Here is a tiny trained network, its code and every weight. The questions are about switching its units off for an input and a target symbol, where a switched-off unit gives its printed mean instead of its output.

import numpy as np


def w(rows, s, z=0):
    codes = np.array(rows[::2]) - 128.0
    scale = np.full(codes.shape[1], s)
    scale[-1] = z or s
    return codes * scale


def norm(h):
    return h / np.sqrt((h * h).mean(-1, keepdims=True) + 1e-5)


def f(y):
    return np.maximum(y, 0)


def softmax(a):
    e = np.exp(a - a.max(-1, keepdims=True))
    return e / e.sum(-1, keepdims=True)


def log_softmax(a):
    a = a - a.max(-1, keepdims=True)
    return a - np.log(np.exp(a).sum(-1, keepdims=True))


def net(x, mask):
    ids = ['αβδεημξφω'.index(c) for c in x.split()]
    T = len(ids)
    res = E[ids] + P[:T]
    r = norm(res)
    for j in range(2):
        rows = slice(2 * j, 2 * j + 2)
        q, k, v = (r @ M[0][rows].T for M in (Q, K, V))
        z = softmax(np.where(np.tri(T) > 0, q @ k.T / 2**0.5, -1e9)) @ v
        o = O[0][rows]
        res = res + np.where(mask[j], z, o[:, -1]) @ o[:, :-1]
    y = f(norm(res) @ A[0][:, :-1].T + A[0][:, -1])
    res = res + np.where(mask[2:6], y, B[0][:, -1]) @ B[0][:, :-1]
    return log_softmax(norm(res)[-1] @ U[:, :-1].T + U[:, -1])


Q, K, V, O, A, B = {}, {}, {}, {}, {}, {}
E = w([
[88,159,133],'α',
[140,94,105],'β',
[164,145,112],'δ',
[161,135,122],'ε',
[189,94,251],'η',
[170,30,173],'μ',
[121,87,99],'ξ',
[119,112,160],'φ',
[130,85,104],'ω',
],0.028)
P = w([
[84,138,3],'0',
[87,111,69],'1',
[124,148,111],'2',
[170,157,140],'3',
[205,154,154],'4',
[229,165,171],'5',
],0.0043)
Q[0] = w([
[187,238,5],'H1',
[186,109,84],'H1',
[168,189,41],'H2',
[148,131,68],'H2',
],0.02)
K[0] = w([
[246,213,6],'H1',
[204,79,41],'H1',
[167,154,30],'H2',
[162,107,89],'H2',
],0.017)
V[0] = w([
[182,103,254],'H1',
[120,43,74],'H1',
[75,196,145],'H2',
[172,64,114],'H2',
],0.0077)
O[0] = w([
[76,222,51,3],'H1',
[69,247,190,27],'H1',
[253,179,114,223],'H2',
[9,66,140,56],'H2',
],0.005,0.00047)
A[0] = w([
[84,151,5,15],'N1',
[117,152,107,186],'N2',
[161,107,120,5],'N3',
[108,121,69,238],'N4',
],0.028,0.0025)
B[0] = w([
[181,101,4,253],'N1',
[105,106,125,242],'N2',
[84,134,105,187],'N3',
[96,149,60,242],'N4',
],0.032,0.0041)
U = w([
[110,238,139,159],'α',
[3,129,116,79],'β',
[195,98,173,247],'δ',
[152,130,27,251],'ε',
[194,201,122,147],'η',
[133,10,138,31],'μ',
[124,135,128,3],'ξ',
[127,136,127,27],'φ',
[127,133,133,25],'ω',
],0.016,0.0041)

Each question gives the input, a string of symbols that net reads in full, and the target symbol t.
The units are the heads (2 rows each of Q, K, V and O) and the neurons (one row each of A and B). Each row of codes is followed by its name. A weight is (code - 128) times the scale printed after its matrix; where a second scale follows, it is the last column's (O, A, B and U).
mask holds one flag per unit, heads first, then neurons. A switched-off unit (its flag False) gives its mean, the last column of its rows in O or B, instead of its output. The means were averaged over made-up inputs and are rounded, as every weight is.
A unit's drop is (log p(t) with every unit on - log p(t) with that unit switched off) / (log p(t) with every unit on - log p(t) with every unit switched off).
The circuit of an input: a set's keep is (log p(t) with only the set's units on - log p(t) with every unit switched off) / (log p(t) with every unit on - log p(t) with every unit switched off). Starting from all 6 units, units are removed one at a time, each time the one whose removal leaves the highest keep (on an exact tie, the one counted first), for as long as the keep stays at least 0.8.
units of the circuit, in order: the units of the circuit, biggest drop first
k most important neurons: the k neurons with the biggest drops, biggest first
which heads matter: for each layer, one digit per head in row order, 1 if its drop is at least 0.15 and else 0, layers parted by /
drop when u is switched off: that unit's drop, to one decimal
input α φ α η ε φ, target α: units of the circuit, in order => [N1; H1; N2]
input η ω α α ω, target β: units of the circuit, in order => [H1; N1]
input μ α α, target β: units of the circuit, in order => [H1; N1; H2; N4]
input α α α α α α, target η: units of the circuit, in order => [H2; N1; N4; H1]
input φ μ ε α α, target β: units of the circuit, in order => [N1; H2; N2; N4]
input α α ξ α ε ε, target β: which heads matter => 01
input ε ω ε, target β: 3 most important neurons => [N3; N1; N4]
input α μ α φ α α, target η: drop when N4 is switched off => 0.6
input β φ α ξ ξ, target β: drop when H1 is switched off => 1.1
input α ξ α φ φ ξ, target β: drop when H1 is switched off => 1.0
input φ η φ ω α ω, target β: drop when H1 is switched off => 0.6
